Below are the code and all the weights of a small trained network. Each question names an input and a class and asks about switching units off, where a switched-off unit gives its printed mean instead of its output.

import numpy as np


def w(rows, s, z=0):
    codes = np.array(rows[::2]) - 128.0
    scale = np.full(codes.shape[1], s)
    scale[-1] = z or s
    return codes * scale


def f(y):
    return np.maximum(y, 0)


def log_softmax(a):
    a = a - a.max(-1, keepdims=True)
    return a - np.log(np.exp(a).sum(-1, keepdims=True))


def net(x, mask):
    res = np.array(x, float).reshape(1, 4) / 4 @ E
    y = f(res @ A[0][:, :-1].T + A[0][:, -1])
    res = res + np.where(mask, y, B[0][:, -1]) @ B[0][:, :-1]
    return log_softmax(res[-1] @ U[:, :-1].T + U[:, -1])


A, B = {}, {}
E = w([
[125,249,54,124,78,120,176,147,194,134,167],'x0',
[113,188,140,76,237,144,125,17,142,112,123],'x1',
[201,101,1,60,134,124,100,131,68,137,138],'x2',
[110,105,85,209,95,98,189,26,105,149,139],'x3',
],0.0081)
A[0] = w([
[128,94,158,132,130,130,125,115,112,119,126,101],'n1',
[139,129,121,159,128,122,120,116,130,121,133,108],'n2',
[145,78,14,62,141,136,124,127,89,132,127,94],'n3',
[126,173,145,94,218,132,131,41,136,128,131,88],'n4',
[141,103,125,172,102,130,149,71,115,126,132,120],'n5',
[129,131,127,140,118,122,112,152,127,127,126,110],'n6',
[129,114,131,131,126,129,136,133,133,125,130,253],'n7',
[135,51,171,133,161,111,106,117,111,136,126,120],'n8',
[123,86,122,160,90,121,129,171,146,139,136,112],'n9',
[136,129,130,110,137,134,120,145,130,129,121,101],'n10',
[137,167,119,134,113,134,141,135,133,135,134,83],'n11',
[114,206,93,124,89,125,144,145,155,123,137,91],'n12',
[130,101,113,155,113,113,140,76,138,128,126,129],'n13',
[117,149,180,108,147,133,127,167,141,123,126,117],'n14',
[134,100,133,160,100,130,124,162,124,130,130,142],'n15',
[122,102,111,155,107,123,124,173,135,140,130,87],'n16',
[130,138,135,111,141,126,120,99,131,126,120,170],'n17',
[118,173,109,146,104,117,142,122,143,127,132,120],'n18',
[124,122,109,169,107,131,144,74,108,136,120,98],'n19',
[140,99,120,155,87,133,154,162,124,119,123,122],'n20',
[118,106,113,150,95,118,117,151,117,131,126,135],'n21',
[127,167,114,140,120,128,123,134,128,134,119,191],'n22',
[133,119,133,136,89,136,142,158,117,121,128,115],'n23',
[123,7,177,118,161,131,117,112,98,132,118,104],'n24',
[109,140,179,154,121,140,147,130,154,134,126,80],'n25',
[118,107,112,196,107,124,148,75,122,133,137,107],'n26',
[145,146,176,52,162,131,103,219,133,128,129,106],'n27',
[134,202,103,137,102,120,138,148,163,135,121,97],'n28',
[112,160,238,188,113,127,144,117,158,129,127,113],'n29',
[139,109,141,140,91,127,133,156,118,128,128,97],'n30',
[143,110,105,102,137,125,118,123,131,126,133,95],'n31',
],0.017,0.012)
B[0] = w([
[155,121,119,150,127,163,132,118,130,123,130,155],'n1',
[126,115,129,123,137,125,133,126,148,112,120,138],'n2',
[187,129,128,193,132,29,88,135,134,116,124,253],'n3',
[119,126,169,64,114,123,137,27,111,105,99,253],'n4',
[83,121,88,114,124,126,123,161,152,119,111,184],'n5',
[117,129,115,120,122,117,136,95,132,131,124,147],'n6',
[111,141,223,93,94,125,167,253,90,185,159,240],'n7',
[169,135,123,154,123,191,157,137,128,124,136,199],'n8',
[124,134,151,94,123,113,129,76,122,129,111,197],'n9',
[110,129,119,128,131,121,119,135,146,127,120,145],'n10',
[148,115,99,136,134,156,135,112,122,109,134,156],'n11',
[174,127,119,165,151,202,154,112,142,85,128,224],'n12',
[88,127,98,107,129,131,112,153,153,127,127,176],'n13',
[108,112,77,129,127,110,96,124,159,121,102,184],'n14',
[125,134,155,90,137,133,133,99,119,137,119,192],'n15',
[131,127,133,109,136,133,121,68,127,102,108,172],'n16',
[121,138,171,97,119,120,150,137,107,152,144,187],'n17',
[153,132,107,140,132,172,135,138,131,124,145,190],'n18',
[85,122,87,117,137,127,111,134,170,111,110,173],'n19',
[115,138,156,104,127,116,128,81,121,115,124,192],'n20',
[123,130,150,104,125,124,133,94,113,127,128,182],'n21',
[136,119,162,128,130,162,145,175,97,144,153,204],'n22',
[123,132,142,96,139,111,140,100,131,117,124,173],'n23',
[174,146,98,157,141,207,163,123,125,103,159,223],'n24',
[162,118,118,157,139,77,110,126,119,125,121,175],'n25',
[78,115,67,110,119,124,112,146,160,125,108,192],'n26',
[44,116,54,103,118,126,124,154,175,115,110,238],'n27',
[167,130,89,150,116,186,154,110,122,120,138,213],'n28',
[188,132,132,178,129,28,91,137,113,123,141,244],'n29',
[126,121,132,114,123,132,122,75,118,110,116,167],'n30',
[128,117,127,154,106,97,120,118,121,114,132,154],'n31',
],0.029,0.013)
U = w([
[181,148,93,170,140,230,187,145,114,95,185,122],'0',
[109,139,186,37,114,117,132,40,88,105,88,153],'1',
[183,121,119,204,130,25,55,168,114,114,143,171],'2',
[32,94,39,95,116,136,106,198,198,109,99,132],'3',
[93,147,219,101,112,152,158,254,62,194,196,253],'4',
[90,136,123,174,163,148,85,115,110,169,138,67],'5',
[93,90,118,148,207,137,99,128,99,155,131,67],'6',
[115,114,145,166,166,162,64,86,151,213,128,69],'7',
],0.0076,0.0045)

Each question gives the input, the list of numbers given to net, and the class t.
The units are the neurons (one row each of A and B). Each row of codes is followed by its name. A weight is (code - 128) times the scale printed after its matrix; where a second scale follows, it is the last column's (A, B and U).
mask holds one flag per neuron, in row order. A switched-off neuron (its flag False) gives its mean, the last column of its row in B, instead of its output. The means were averaged over made-up inputs and are rounded, as every weight is.
A unit's drop is (log p(t) with every unit on - log p(t) with that unit switched off) / (log p(t) with every unit on - log p(t) with every unit switched off).
most important unit: the unit with the biggest drop
k most important neurons: the k neurons with the biggest drops, biggest first
drop of u: that unit's drop, to one decimal
input [4,-4,-5,-5], class 2: most important unit => n29
input [7,-1,8,1], class 2: 3 most important neurons => n3, n24, n8
input [-8,7,-7,4], class 0: 2 most important neurons => n24, n8
input [-2,-2,0,3], class 4: 3 most important neurons => n27, n4, n14
input [-3,5,-6,-1], class 2: 2 most important neurons => n29, n25
input [-2,-8,8,1], class 1: 4 most important neurons => n29, n9, n20, n15
input [-2,-2,-7,-8], class 3: 3 most important neurons => n27, n3, n14
input [-8,-8,7,0], class 0: 3 most important neurons => n24, n8, n4
input [5,5,-1,-6], class 3: 4 most important neurons => n27, n24, n14, n8
input [-1,5,-5,-6], class 3: 4 most important neurons => n27, n3, n14, n9
input [-8,4,0,-7], class 0: 2 most important neurons => n24, n8
input [-8,5,7,-8], class 0: 3 most important neurons => n24, n8, n29
input [-5,-4,5,1], class 0: 4 most important neurons => n24, n29, n8, n4
input [8,7,0,-4], class 0: 2 most important neurons => n12, n28
input [6,6,1,7], class 3: most important unit => n26
input [-4,0,8,3], class 2: drop of n3 => 3.2
input [4,2,-5,4], class 2: drop of n8 => 0.1
input [-2,-8,2,-4], class 1: drop of n9 => 0.0
